Below is a small trained network, with its code and all its weights. Each question gives an input and a target symbol and asks what happens when units are switched off, that is, made to give their printed mean instead of their output.

import numpy as np


def w(rows, s, z=0):
    codes = np.array(rows[::2]) - 128.0
    scale = np.full(codes.shape[1], s)
    scale[-1] = z or s
    return codes * scale


def norm(h):
    return h / np.sqrt((h * h).mean(-1, keepdims=True) + 1e-5)


def f(y):
    return np.maximum(y, 0)


def softmax(a):
    e = np.exp(a - a.max(-1, keepdims=True))
    return e / e.sum(-1, keepdims=True)


def log_softmax(a):
    a = a - a.max(-1, keepdims=True)
    return a - np.log(np.exp(a).sum(-1, keepdims=True))


def net(x, mask):
    ids = ['αδεηξστφω'.index(c) for c in x.split()]
    T = len(ids)
    res = E[ids] + P[:T]
    r = norm(res)
    for j in range(2):
        rows = slice(4 * j, 4 * j + 4)
        q, k, v = (r @ M[0][rows].T for M in (Q, K, V))
        z = softmax(np.where(np.tri(T) > 0, q @ k.T / 4**0.5, -1e9)) @ v
        o = O[0][rows]
        res = res + np.where(mask[j], z, o[:, -1]) @ o[:, :-1]
    y = f(norm(res) @ A[0][:, :-1].T + A[0][:, -1])
    res = res + np.where(mask[2:18], y, B[0][:, -1]) @ B[0][:, :-1]
    return log_softmax(norm(res)[-1] @ U[:, :-1].T + U[:, -1])


Q, K, V, O, A, B = {}, {}, {}, {}, {}, {}
E = w([
[81,98,113,75,247,167],'α',
[76,100,141,63,158,98],'δ',
[188,3,86,184,171,98],'ε',
[65,170,171,64,155,218],'η',
[130,117,108,169,170,173],'ξ',
[111,56,110,185,108,84],'σ',
[71,22,87,123,186,161],'τ',
[123,26,104,95,210,63],'φ',
[184,76,125,134,171,66],'ω',
],0.00031)
P = w([
[132,120,167,125,96,145],'0',
[92,175,143,148,146,96],'1',
[171,41,110,85,196,249],'2',
[115,205,228,254,139,86],'3',
[96,174,111,146,142,87],'4',
[162,35,100,76,202,235],'5',
[93,181,195,243,162,97],'6',
[110,173,75,137,128,95],'7',
[163,30,94,72,199,231],'8',
[96,170,160,224,172,102],'9',
[128,166,82,114,96,106],'10',
[166,27,91,67,201,227],'11',
[51,106,130,201,196,97],'12',
[133,171,66,106,86,102],'13',
],0.00086)
Q[0] = w([
[131,73,110,137,191,179],'head 1',
[177,134,129,97,96,113],'head 1',
[187,126,112,94,104,118],'head 1',
[109,201,137,123,86,63],'head 1',
[255,158,144,24,40,193],'head 2',
[123,198,167,145,77,105],'head 2',
[203,61,109,49,126,196],'head 2',
[178,45,118,66,149,201],'head 2',
],0.0077)
K[0] = w([
[67,83,129,67,92,207],'head 1',
[159,108,183,172,150,113],'head 1',
[130,105,192,169,140,127],'head 1',
[161,203,115,182,168,67],'head 1',
[109,102,250,212,242,160],'head 2',
[66,212,81,188,219,88],'head 2',
[141,64,254,154,123,166],'head 2',
[127,68,239,123,83,154],'head 2',
],0.006)
V[0] = w([
[161,129,141,97,97,69],'head 1',
[126,146,186,186,98,98],'head 1',
[130,173,198,194,156,88],'head 1',
[159,130,187,139,99,180],'head 1',
[186,192,179,68,182,98],'head 2',
[239,39,154,158,136,85],'head 2',
[140,205,165,214,26,93],'head 2',
[193,155,110,214,188,249],'head 2',
],0.0017)
O[0] = w([
[83,124,131,134,152,165,77],'head 1',
[94,94,98,89,139,106,122],'head 1',
[122,68,90,90,165,99,170],'head 1',
[101,147,127,162,111,88,112],'head 1',
[136,159,6,153,113,212,119],'head 2',
[144,163,114,197,201,108,117],'head 2',
[245,115,168,70,186,211,94],'head 2',
[39,37,117,148,214,176,2],'head 2',
],0.0023,0.00094)
A[0] = w([
[100,105,97,50,130,127,89],'neuron 1',
[46,147,144,116,58,90,38],'neuron 2',
[119,35,185,200,181,223,72],'neuron 3',
[159,151,95,208,95,74,104],'neuron 4',
[201,91,112,205,166,100,253],'neuron 5',
[143,40,92,84,204,119,231],'neuron 6',
[134,61,77,97,94,252,22],'neuron 7',
[153,163,153,73,150,60,59],'neuron 8',
[62,30,159,169,69,131,190],'neuron 9',
[138,126,54,74,111,169,172],'neuron 10',
[186,165,193,156,205,182,143],'neuron 11',
[76,214,131,94,183,126,92],'neuron 12',
[204,65,211,122,196,238,52],'neuron 13',
[49,142,78,128,175,125,229],'neuron 14',
[122,110,254,156,106,166,116],'neuron 15',
[176,206,85,77,107,155,91],'neuron 16',
],0.0018,0.00065)
B[0] = w([
[131,159,169,183,148,133,180],'neuron 1',
[156,120,140,195,182,178,180],'neuron 2',
[128,223,197,30,122,82,196],'neuron 3',
[116,88,158,60,120,182,203],'neuron 4',
[42,119,127,86,116,166,247],'neuron 5',
[125,175,118,132,61,157,242],'neuron 6',
[162,52,76,147,238,54,164],'neuron 7',
[149,108,70,204,133,216,173],'neuron 8',
[201,204,79,103,164,187,179],'neuron 9',
[79,178,152,174,156,65,194],'neuron 10',
[111,51,57,114,68,148,216],'neuron 11',
[91,78,219,93,105,141,146],'neuron 12',
[103,163,165,229,70,70,216],'neuron 13',
[195,85,132,135,75,130,197],'neuron 14',
[153,104,2,77,187,62,177],'neuron 15',
[119,35,148,105,162,114,170],'neuron 16',
],0.0018,0.0015)
U = w([
[55,55,177,63,222,93,246],'α',
[161,190,34,70,199,162,138],'δ',
[105,237,152,7,110,77,96],'ε',
[34,186,206,207,68,111,150],'η',
[183,2,109,180,107,64,7],'ξ',
[175,169,96,237,129,218,161],'σ',
[51,53,101,64,69,230,99],'τ',
[147,180,139,193,228,38,67],'φ',
[237,129,173,78,31,144,227],'ω',
],0.0086,0.0012)

Each question gives the input, a string of symbols that net reads in full, and the target symbol t.
The units are the heads (4 rows each of Q, K, V and O) and the neurons (one row each of A and B). Each row of codes is followed by its name. A weight is (code - 128) times the scale printed after its matrix; where a second scale follows, it is the last column's (O, A, B and U).
mask holds one flag per unit, heads first, then neurons. A switched-off unit (its flag False) gives its mean, the last column of its rows in O or B, instead of its output. The means were averaged over made-up inputs and are rounded, as every weight is.
A unit's drop is (log p(t) with every unit on - log p(t) with that unit switched off) / (log p(t) with every unit on - log p(t) with every unit switched off).
The circuit of an input: a set's keep is (log p(t) with only the set's units on - log p(t) with every unit switched off) / (log p(t) with every unit on - log p(t) with every unit switched off). Starting from the 12 units with the biggest drops (on a tie, the unit counted first), units are removed one at a time, each time the one whose removal leaves the highest keep (on an exact tie, the one counted first), for as long as the keep stays at least 0.8.
circuit, biggest first: the units of the circuit, biggest drop first
unit that matters most: the unit with the biggest drop
k most important neurons: the k neurons with the biggest drops, biggest first
which heads matter: for each layer, one digit per head in row order, 1 if its drop is at least 0.15 and else 0, layers parted by /
input φ σ δ α, target ξ: which heads matter	01
input δ φ η τ ω ε, target ξ: circuit, biggest first	(neuron 7; neuron 13)
input α ξ ω ε φ φ σ ξ σ ω, target ε: circuit, biggest first	(head 2; neuron 3; neuron 9)
input α δ φ ω ξ τ, target δ: which heads matter	11
input φ ω ω η ω ω δ, target τ: which heads matter	01
input δ σ ω δ ε α ε ω δ σ, target τ: which heads matter	00
input ω φ η ξ ξ, target φ: which heads matter	11
input σ φ ξ, target ω: which heads matter	01
input δ φ ε ω φ φ φ φ τ, target ξ: which heads matter	11
input φ σ α δ ω, target δ: circuit, biggest first	(head 2; head 1)
input ω α ω, target σ: which heads matter	01
input ε τ δ τ, target φ: 2 most important neurons	(neuron 15; neuron 9)
input ε φ α ε φ α σ ω ε ε, target τ: which heads matter	00
input φ ε φ ε α ω φ τ ε δ η, target α: circuit, biggest first	(head 2; neuron 10; neuron 16)
input η ξ ξ ξ φ δ ξ α τ, target φ: circuit, biggest first	(neuron 7; neuron 13; head 1; neuron 3)
input α α δ φ, target σ: 2 most important neurons	(neuron 9; neuron 2)
input ω α φ α φ δ τ ξ ω φ ξ φ, target σ: which heads matter	11
input η ε σ φ φ φ, target φ: unit that matters most	neuron 7
input φ φ ξ φ φ ω φ ε, target τ: which heads matter	00
input ξ ξ σ α ω α, target α: circuit, biggest first	(head 2; neuron 3)
input ω δ σ ε φ φ ξ δ ω, target σ: circuit, biggest first	(head 2; head 1)
input α σ σ δ, target ξ: which heads matter	11
input α τ η φ ω ω φ φ ω η τ δ δ, target φ: 3 most important neurons	(neuron 15; neuron 2; neuron 9)
input δ ξ δ ξ, target ε: circuit, biggest first	(head 2; neuron 3; neuron 15)
input ω σ φ ε φ φ φ ξ ξ δ δ σ, target σ: circuit, biggest first	(head 2; head 1)
